Below is a small trained network, with its code and all its weights. Each question gives an input and a class and asks what happens when units are switched off, that is, made to give their printed mean instead of their output.

import numpy as np


def w(rows, s, z=0):
    codes = np.array(rows[::2]) - 128.0
    scale = np.full(codes.shape[1], s)
    scale[-1] = z or s
    return codes * scale


def f(y):
    return y / 2 * (1 + np.tanh(0.7978845608 * (y + 0.044715 * y**3)))


def log_softmax(a):
    a = a - a.max(-1, keepdims=True)
    return a - np.log(np.exp(a).sum(-1, keepdims=True))


def net(x, mask):
    res = np.array(x, float).reshape(1, 4) / 4 @ E
    y = f(res @ A[0][:, :-1].T + A[0][:, -1])
    res = res + np.where(mask, y, B[0][:, -1]) @ B[0][:, :-1]
    return log_softmax(res[-1] @ U[:, :-1].T + U[:, -1])


A, B = {}, {}
E = w([
[163,117,238,254,124,72,63],'x0',
[235,181,79,209,47,135,167],'x1',
[66,24,131,161,18,24,163],'x2',
[112,125,147,122,108,169,124],'x3',
],0.0098)
A[0] = w([
[148,155,95,118,127,219,158,170],'n1',
[41,57,140,106,132,76,151,192],'n2',
[190,79,115,186,6,98,147,176],'n3',
[108,74,98,107,84,117,207,145],'n4',
[160,144,81,107,165,142,135,182],'n5',
[176,187,128,159,123,195,134,120],'n6',
[113,157,164,78,192,142,74,255],'n7',
[70,72,150,140,133,102,152,144],'n8',
[155,148,190,188,190,120,80,137],'n9',
[153,62,163,198,130,72,79,173],'n10',
[183,150,139,151,128,131,146,162],'n11',
[70,131,172,212,75,91,122,66],'n12',
],0.011,0.0035)
B[0] = w([
[134,224,44,94,152,168,148,222],'n1',
[105,87,172,28,95,138,47,226],'n2',
[210,118,21,67,164,157,111,250],'n3',
[172,104,130,14,65,1,182,202],'n4',
[82,203,87,109,178,123,88,195],'n5',
[127,233,167,212,65,94,130,209],'n6',
[137,45,115,206,217,210,189,228],'n7',
[73,99,159,89,105,107,93,185],'n8',
[115,123,242,166,57,180,181,209],'n9',
[141,96,152,130,136,208,44,228],'n10',
[116,221,160,134,174,161,105,177],'n11',
[112,47,38,170,193,173,64,204],'n12',
],0.0084,0.012)
U = w([
[122,64,33,97,255,208,139,248],'0',
[72,200,47,122,152,124,140,41],'1',
[104,51,201,200,196,172,210,140],'2',
[205,161,198,155,86,159,125,125],'3',
[74,116,168,24,86,48,119,151],'4',
[215,91,68,85,32,58,198,89],'5',
[80,54,135,123,108,136,57,4],'6',
],0.009,0.0031)

Each question gives the input, the list of numbers given to net, and the class t.
The units are the neurons (one row each of A and B). Each row of codes is followed by its name. A weight is (code - 128) times the scale printed after its matrix; where a second scale follows, it is the last column's (A, B and U).
mask holds one flag per neuron, in row order. A switched-off neuron (its flag False) gives its mean, the last column of its row in B, instead of its output. The means were averaged over made-up inputs and are rounded, as every weight is.
A unit's drop is (log p(t) with every unit on - log p(t) with that unit switched off) / (log p(t) with every unit on - log p(t) with every unit switched off).
The circuit of an input: a set's keep is (log p(t) with only the set's units on - log p(t) with every unit switched off) / (log p(t) with every unit on - log p(t) with every unit switched off). Starting from all 12 units, units are removed one at a time, each time the one whose removal leaves the highest keep (on an exact tie, the one counted first), for as long as the keep stays at least 0.8.
units of the circuit, in order: the units of the circuit, biggest drop first
most important unit: the unit with the biggest drop
k most important neurons: the k neurons with the biggest drops, biggest first
drop when u is switched off: that unit's drop, to one decimal
input [3,-7,0,-2], class 2: units of the circuit, in order : (n7 n3)
input [-3,4,-8,2], class 1: most important unit : n6
input [3,-7,0,-5], class 2: units of the circuit, in order : (n7 n3)
input [-4,0,6,0], class 4: 2 most important neurons : (n2 n8)
input [4,1,-3,-7], class 3: 2 most important neurons : (n12 n7)
input [1,3,-1,-7], class 3: 4 most important neurons : (n12 n7 n1 n4)
input [8,1,5,-1], class 0: 2 most important neurons : (n3 n12)
input [0,1,3,-2], class 5: 2 most important neurons : (n7 n5)
input [2,7,-7,-7], class 3: 2 most important neurons : (n9 n6)
input [3,-6,0,-6], class 2: 2 most important neurons : (n7 n3)
input [-3,1,-2,4], class 1: 2 most important neurons : (n3 n12)
input [-3,0,4,6], class 4: 2 most important neurons : (n2 n7)
input [2,3,8,7], class 0: 3 most important neurons : (n3 n12 n10)
input [4,4,4,8], class 0: units of the circuit, in order : (n3)
input [1,-8,-7,3], class 2: drop when n3 is switched off : 0.3
input [4,4,7,-4], class 0: drop when n12 is switched off : 0.2
input [7,7,7,7], class 0: drop when n3 is switched off : 0.3
